Below is a small trained network, with its code and all its weights. Each question gives an input and a class and asks what happens when units are switched off, that is, made to give their printed mean instead of their output.

import numpy as np


def w(rows, s, z=0):
    codes = np.array(rows[::2]) - 128.0
    scale = np.full(codes.shape[1], s)
    scale[-1] = z or s
    return codes * scale


def f(y):
    return np.maximum(y, 0)


def log_softmax(a):
    a = a - a.max(-1, keepdims=True)
    return a - np.log(np.exp(a).sum(-1, keepdims=True))


def net(x, mask):
    res = np.array(x, float).reshape(1, 7) / 4 @ E
    y = f(res @ A[0][:, :-1].T + A[0][:, -1])
    res = res + np.where(mask, y, B[0][:, -1]) @ B[0][:, :-1]
    return log_softmax(res[-1] @ U[:, :-1].T + U[:, -1])


A, B = {}, {}
E = w([
[132,130,126,132,130],'x0',
[99,26,53,190,98],'x1',
[130,130,125,129,125],'x2',
[170,122,121,75,52],'x3',
[205,162,2,90,182],'x4',
[82,47,129,40,156],'x5',
[225,50,186,172,163],'x6',
],0.0088)
A[0] = w([
[75,186,78,150,70,107],'neuron 0',
[163,217,149,182,103,222],'neuron 1',
[72,153,161,223,242,138],'neuron 2',
[108,203,169,133,226,123],'neuron 3',
[148,112,158,51,53,138],'neuron 4',
[39,169,101,56,174,113],'neuron 5',
[77,114,169,151,156,103],'neuron 6',
[181,55,150,140,149,68],'neuron 7',
[204,136,122,184,161,186],'neuron 8',
[80,66,51,215,136,32],'neuron 9',
[97,86,90,155,104,78],'neuron 10',
[97,108,144,84,136,159],'neuron 11',
[89,113,109,93,224,153],'neuron 12',
[97,95,222,153,29,25],'neuron 13',
[207,129,45,83,204,2],'neuron 14',
[161,150,130,164,75,154],'neuron 15',
[102,129,168,99,191,160],'neuron 16',
[182,87,156,122,152,166],'neuron 17',
[169,155,30,150,153,146],'neuron 18',
[158,185,221,58,192,55],'neuron 19',
[148,91,132,44,63,163],'neuron 20',
[29,170,91,77,75,50],'neuron 21',
[156,12,69,143,64,63],'neuron 22',
[194,195,163,107,49,216],'neuron 23',
[144,114,146,67,127,122],'neuron 24',
[194,88,221,124,117,68],'neuron 25',
],0.011,0.0036)
B[0] = w([
[126,43,215,194,184,213],'neuron 0',
[143,35,164,161,75,253],'neuron 1',
[50,124,91,152,94,243],'neuron 2',
[197,159,78,192,91,225],'neuron 3',
[136,149,52,158,106,202],'neuron 4',
[171,63,180,140,147,230],'neuron 5',
[141,159,104,53,75,183],'neuron 6',
[129,118,171,151,161,203],'neuron 7',
[43,97,140,118,147,232],'neuron 8',
[248,186,83,123,139,236],'neuron 9',
[254,233,168,181,123,187],'neuron 10',
[145,96,105,147,104,180],'neuron 11',
[94,81,103,161,24,203],'neuron 12',
[66,199,131,34,78,250],'neuron 13',
[69,186,196,8,88,246],'neuron 14',
[135,68,145,158,77,191],'neuron 15',
[162,123,23,107,85,187],'neuron 16',
[81,55,172,126,179,199],'neuron 17',
[63,119,183,77,79,254],'neuron 18',
[224,165,125,141,152,235],'neuron 19',
[121,62,57,188,118,208],'neuron 20',
[104,137,228,143,230,225],'neuron 21',
[159,189,135,147,142,254],'neuron 22',
[118,125,50,165,141,241],'neuron 23',
[123,95,108,168,124,169],'neuron 24',
[89,161,171,109,184,217],'neuron 25',
],0.0066,0.0082)
U = w([
[95,99,123,119,112,253],'0',
[33,218,178,26,67,59],'1',
[98,66,222,134,246,53],'2',
[65,87,1,157,83,164],'3',
[216,228,87,130,159,92],'4',
[77,6,71,154,60,57],'5',
[78,100,82,131,135,182],'6',
],0.0088,0.0075)

Each question gives the input, the list of numbers given to net, and the class t.
The units are the neurons (one row each of A and B). Each row of codes is followed by its name. A weight is (code - 128) times the scale printed after its matrix; where a second scale follows, it is the last column's (A, B and U).
mask holds one flag per neuron, in row order. A switched-off neuron (its flag False) gives its mean, the last column of its row in B, instead of its output. The means were averaged over made-up inputs and are rounded, as every weight is.
A unit's drop is (log p(t) with every unit on - log p(t) with that unit switched off) / (log p(t) with every unit on - log p(t) with every unit switched off).
The circuit of an input: a set's keep is (log p(t) with only the set's units on - log p(t) with every unit switched off) / (log p(t) with every unit on - log p(t) with every unit switched off). Starting from the 12 units with the biggest drops (on a tie, the unit counted first), units are removed one at a time, each time the one whose removal leaves the highest keep (on an exact tie, the one counted first), for as long as the keep stays at least 0.8.
circuit, biggest first: the units of the circuit, biggest drop first
most important unit: the unit with the biggest drop
top k neurons: the k neurons with the biggest drops, biggest first
input [1,-7,0,-1,-5,-6,-1], class 4: circuit, biggest first -> [neuron 19]
input [-3,-2,-4,7,-8,-2,4], class 1: top 2 neurons -> [neuron 13; neuron 25]
input [-4,8,7,-5,-7,3,-1], class 4: circuit, biggest first -> [neuron 9; neuron 10]
input [-1,-3,-4,-5,5,8,-3], class 5: top 3 neurons -> [neuron 12; neuron 5; neuron 13]
input [0,8,5,-2,-2,-6,8], class 2: circuit, biggest first -> [neuron 7; neuron 25]
input [-1,-6,-4,6,-1,-3,-3], class 3: circuit, biggest first -> [neuron 23; neuron 14]
input [-3,6,8,5,-7,-2,-8], class 2: top 3 neurons -> [neuron 0; neuron 21; neuron 14]
input [-4,3,-4,-7,5,4,-7], class 2: top 3 neurons -> [neuron 21; neuron 5; neuron 0]
input [-4,-5,7,7,-4,-1,-4], class 3: top 3 neurons -> [neuron 23; neuron 4; neuron 20]
input [2,7,-3,1,2,4,7], class 2: top 3 neurons -> [neuron 17; neuron 7; neuron 3]
input [-3,8,-7,-4,6,-5,-5], class 4: top 2 neurons -> [neuron 9; neuron 10]
input [-4,2,0,8,-3,1,5], class 3: circuit, biggest first -> [neuron 20; neuron 4; neuron 1]
input [-4,-8,0,-2,2,5,5], class 4: top 2 neurons -> [neuron 19; neuron 3]
input [-7,8,-7,-6,6,-4,7], class 4: most important unit -> neuron 9
input [-8,-6,4,5,6,-1,-3], class 0: top 2 neurons -> [neuron 9; neuron 13]
input [-4,-7,0,5,-1,4,-3], class 4: circuit, biggest first -> [neuron 19; neuron 18]
input [5,8,0,0,4,-2,-2], class 4: circuit, biggest first -> [neuron 9; neuron 10]
input [4,-1,3,0,6,-7,3], class 5: top 2 neurons -> [neuron 1; neuron 13]
input [7,0,1,6,-1,-8,8], class 2: circuit, biggest first -> [neuron 25; neuron 17]
input [-5,-2,1,-1,8,8,4], class 1: circuit, biggest first -> [neuron 14]
